Below is a small trained network, with its code and all its weights. Each question gives an input and a target symbol and asks what happens when units are switched off, that is, made to give their printed mean instead of their output.

import numpy as np


def w(rows, s, z=0):
    codes = np.array(rows[::2]) - 128.0
    scale = np.full(codes.shape[1], s)
    scale[-1] = z or s
    return codes * scale


def f(y):
    return y / 2 * (1 + np.tanh(0.7978845608 * (y + 0.044715 * y**3)))


def softmax(a):
    e = np.exp(a - a.max(-1, keepdims=True))
    return e / e.sum(-1, keepdims=True)


def log_softmax(a):
    a = a - a.max(-1, keepdims=True)
    return a - np.log(np.exp(a).sum(-1, keepdims=True))


def net(x, mask):
    ids = ['αβγδεηθλμξπτφψω'.index(c) for c in x.split()]
    T = len(ids)
    res = E[ids] + P[:T]
    q, k, v = (res @ M[0].T for M in (Q, K, V))
    z = softmax(np.where(np.tri(T) > 0, q @ k.T / 3**0.5, -1e9)) @ v
    res = res + np.where(mask[0], z, O[0][:, -1]) @ O[0][:, :-1]
    y = f(res @ A[0][:, :-1].T + A[0][:, -1])
    res = res + np.where(mask[1:9], y, B[0][:, -1]) @ B[0][:, :-1]
    return log_softmax(res[-1] @ U[:, :-1].T + U[:, -1])


Q, K, V, O, A, B = {}, {}, {}, {}, {}, {}
E = w([
[139,174,95,169,25],'α',
[54,30,70,121,118],'β',
[99,26,150,129,179],'γ',
[154,77,158,105,193],'δ',
[134,153,84,168,30],'ε',
[210,176,159,134,127],'η',
[181,210,205,58,190],'θ',
[70,65,72,165,49],'λ',
[136,131,144,95,141],'μ',
[135,67,223,85,227],'ξ',
[157,144,124,118,113],'π',
[176,195,168,142,77],'τ',
[80,32,115,101,178],'φ',
[255,90,28,251,138],'ψ',
[168,217,131,109,84],'ω',
],0.0075)
P = w([
[122,102,154,175,114],'0',
[169,74,136,80,55],'1',
[203,86,123,43,38],'2',
[106,151,127,158,157],'3',
[68,162,109,216,211],'4',
[143,127,127,124,128],'5',
[251,61,118,2,11],'6',
[119,130,115,128,131],'7',
[61,216,83,207,254],'8',
],0.007)
Q[0] = w([
[220,65,186,44,41],'head 0',
[57,222,67,251,255],'head 0',
[215,54,139,15,28],'head 0',
],0.006)
K[0] = w([
[54,169,117,215,189],'head 0',
[208,84,106,2,53],'head 0',
[100,174,130,224,174],'head 0',
],0.0093)
V[0] = w([
[47,77,185,150,133],'head 0',
[246,220,180,87,141],'head 0',
[115,85,212,76,254],'head 0',
],0.0085)
O[0] = w([
[89,223,92,197,160,83],'head 0',
[155,58,201,87,23,252],'head 0',
[1,113,215,225,122,128],'head 0',
],0.0091,0.002)
A[0] = w([
[113,87,221,94,29,179],'neuron 0',
[208,57,2,181,115,254],'neuron 1',
[19,188,216,172,163,231],'neuron 2',
[176,32,68,82,103,239],'neuron 3',
[146,37,181,177,38,160],'neuron 4',
[126,35,200,109,28,184],'neuron 5',
[18,237,184,194,142,236],'neuron 6',
[103,221,52,153,228,194],'neuron 7',
],0.0062,0.0042)
B[0] = w([
[88,175,187,109,97,235],'neuron 0',
[221,164,127,181,189,235],'neuron 1',
[106,46,100,171,59,201],'neuron 2',
[227,156,214,146,162,254],'neuron 3',
[104,191,195,159,169,217],'neuron 4',
[101,178,199,112,135,252],'neuron 5',
[126,17,52,155,63,194],'neuron 6',
[93,142,3,82,219,159],'neuron 7',
],0.0071,0.0057)
U = w([
[215,161,93,90,123,159],'α',
[70,171,26,113,207,106],'β',
[121,60,37,165,83,147],'γ',
[118,28,172,161,116,201],'δ',
[225,130,138,252,208,141],'ε',
[135,183,199,118,111,103],'η',
[14,169,242,120,66,73],'θ',
[127,204,34,87,214,76],'λ',
[118,124,139,124,98,136],'μ',
[81,46,143,201,2,81],'ξ',
[145,132,158,105,145,171],'π',
[157,181,150,87,84,138],'τ',
[85,86,49,149,131,125],'φ',
[162,134,120,125,156,1],'ψ',
[149,135,160,12,102,176],'ω',
],0.0053,0.0051)

Each question gives the input, a string of symbols that net reads in full, and the target symbol t.
The units are the heads (3 rows each of Q, K, V and O) and the neurons (one row each of A and B). Each row of codes is followed by its name. A weight is (code - 128) times the scale printed after its matrix; where a second scale follows, it is the last column's (O, A, B and U).
mask holds one flag per unit, heads first, then neurons. A switched-off unit (its flag False) gives its mean, the last column of its rows in O or B, instead of its output. The means were averaged over made-up inputs and are rounded, as every weight is.
A unit's drop is (log p(t) with every unit on - log p(t) with that unit switched off) / (log p(t) with every unit on - log p(t) with every unit switched off).
The circuit of an input: a set's keep is (log p(t) with only the set's units on - log p(t) with every unit switched off) / (log p(t) with every unit on - log p(t) with every unit switched off). Starting from all 9 units, units are removed one at a time, each time the one whose removal leaves the highest keep (on an exact tie, the one counted first), for as long as the keep stays at least 0.8.
units of the circuit, in order: the units of the circuit, biggest drop first
top k neurons: the k neurons with the biggest drops, biggest first
drop when u is switched off: that unit's drop, to one decimal
input δ γ ξ τ μ, target ξ: units of the circuit, in order : head 0; neuron 2; neuron 6
input ε ε β, target ε: units of the circuit, in order : head 0; neuron 1; neuron 3
input α α λ ξ θ, target λ: units of the circuit, in order : head 0; neuron 7
input μ γ β δ β, target β: top 2 neurons : neuron 7; neuron 3
input α ω ω, target α: units of the circuit, in order : head 0; neuron 1
input γ η ξ ξ τ, target ξ: units of the circuit, in order : head 0; neuron 6; neuron 2
input π δ ψ, target ε: units of the circuit, in order : neuron 1; neuron 3
input α θ γ γ β β γ, target β: units of the circuit, in order : head 0; neuron 7
input φ ξ τ ψ θ ψ ω, target θ: top 2 neurons : neuron 0; neuron 5
input ε ε δ, target ε: top 3 neurons : neuron 1; neuron 3; neuron 0
input θ ε τ, target θ: units of the circuit, in order : head 0; neuron 0; neuron 5
input α τ η, target α: top neuron : neuron 4
input λ β μ, target λ: drop when neuron 7 is switched off : 0.2
input α μ θ θ φ, target θ: drop when head 0 is switched off : 1.4
input θ θ η γ, target θ: drop when head 0 is switched off : 1.0
